Here is a tiny trained network, its code and every weight. The questions are about switching its units off for an input and a class, where a switched-off unit gives its printed mean instead of its output.

import numpy as np


def w(rows, s, z=0):
    codes = np.array(rows[::2]) - 128.0
    scale = np.full(codes.shape[1], s)
    scale[-1] = z or s
    return codes * scale


def f(y):
    return np.maximum(y, 0)


def log_softmax(a):
    a = a - a.max(-1, keepdims=True)
    return a - np.log(np.exp(a).sum(-1, keepdims=True))


def net(x, mask):
    res = np.array(x, float).reshape(1, 4) / 4 @ E
    y = f(res @ A[0][:, :-1].T + A[0][:, -1])
    res = res + np.where(mask, y, B[0][:, -1]) @ B[0][:, :-1]
    return log_softmax(res[-1] @ U[:, :-1].T + U[:, -1])


A, B = {}, {}
E = w([
[158,2,128],'x0',
[194,134,29],'x1',
[214,176,211],'x2',
[128,128,128],'x3',
],0.0083)
A[0] = w([
[33,1,145,192],'N1',
[60,141,235,202],'N2',
[209,10,143,57],'N3',
[189,111,210,215],'N4',
[188,106,22,220],'N5',
[156,200,75,155],'N6',
[35,137,31,240],'N7',
[124,161,122,187],'N8',
[161,112,62,1],'N9',
[54,141,37,58],'N10',
[216,41,137,240],'N11',
[69,177,123,234],'N12',
[185,164,106,153],'N13',
],0.02,0.0083)
B[0] = w([
[108,54,255,249],'N1',
[110,135,18,231],'N2',
[161,213,27,214],'N3',
[169,181,153,232],'N4',
[184,213,150,237],'N5',
[124,87,186,193],'N6',
[87,83,28,237],'N7',
[126,127,166,166],'N8',
[91,74,97,152],'N9',
[168,220,96,183],'N10',
[64,65,90,250],'N11',
[170,188,138,197],'N12',
[119,100,176,180],'N13',
],0.041,0.016)
U = w([
[73,97,1,84],'0',
[192,226,94,69],'1',
[117,71,248,255],'2',
],0.0092,0.0022)

Each question gives the input, the list of numbers given to net, and the class t.
The units are the neurons (one row each of A and B). Each row of codes is followed by its name. A weight is (code - 128) times the scale printed after its matrix; where a second scale follows, it is the last column's (A, B and U).
mask holds one flag per neuron, in row order. A switched-off neuron (its flag False) gives its mean, the last column of its row in B, instead of its output. The means were averaged over made-up inputs and are rounded, as every weight is.
A unit's drop is (log p(t) with every unit on - log p(t) with that unit switched off) / (log p(t) with every unit on - log p(t) with every unit switched off).
The circuit of an input: a set's keep is (log p(t) with only the set's units on - log p(t) with every unit switched off) / (log p(t) with every unit on - log p(t) with every unit switched off). Starting from the 12 units with the biggest drops (on a tie, the unit counted first), units are removed one at a time, each time the one whose removal leaves the highest keep (on an exact tie, the one counted first), for as long as the keep stays at least 0.8.
circuit, biggest first: the units of the circuit, biggest drop first
top k neurons: the k neurons with the biggest drops, biggest first
drop when u is switched off: that unit's drop, to one decimal
input [3,-8,8,6], class 0: top 2 neurons => (N2, N5)
input [-5,3,-6,2], class 1: top neuron => (N10)
input [-8,4,-6,-8], class 1: top 2 neurons => (N10, N11)
input [6,6,4,-7], class 1: top 2 neurons => (N5, N7)
input [5,-4,8,-4], class 0: top 2 neurons => (N11, N5)
input [-5,3,-7,-8], class 1: top 3 neurons => (N10, N11, N12)
input [1,-1,5,-4], class 0: top 4 neurons => (N5, N1, N12, N10)
input [-1,7,-8,-8], class 1: top 4 neurons => (N5, N10, N11, N2)
input [6,-1,0,4], class 2: top 2 neurons => (N1, N7)
input [1,-5,6,-8], class 0: top 2 neurons => (N5, N2)
input [6,1,3,1], class 1: top 2 neurons => (N7, N3)
input [4,0,-6,-2], class 2: top 2 neurons => (N1, N2)
input [5,3,2,5], class 1: top 4 neurons => (N7, N5, N2, N3)
input [6,-5,-3,6], class 2: circuit, biggest first => (N1)
input [8,-2,-8,4], class 2: drop when N1 is switched off => 4.8
input [-6,8,-6,-3], class 1: drop when N5 is switched off => 3.8
input [-5,5,-1,7], class 1: drop when N1 is switched off => 9.0
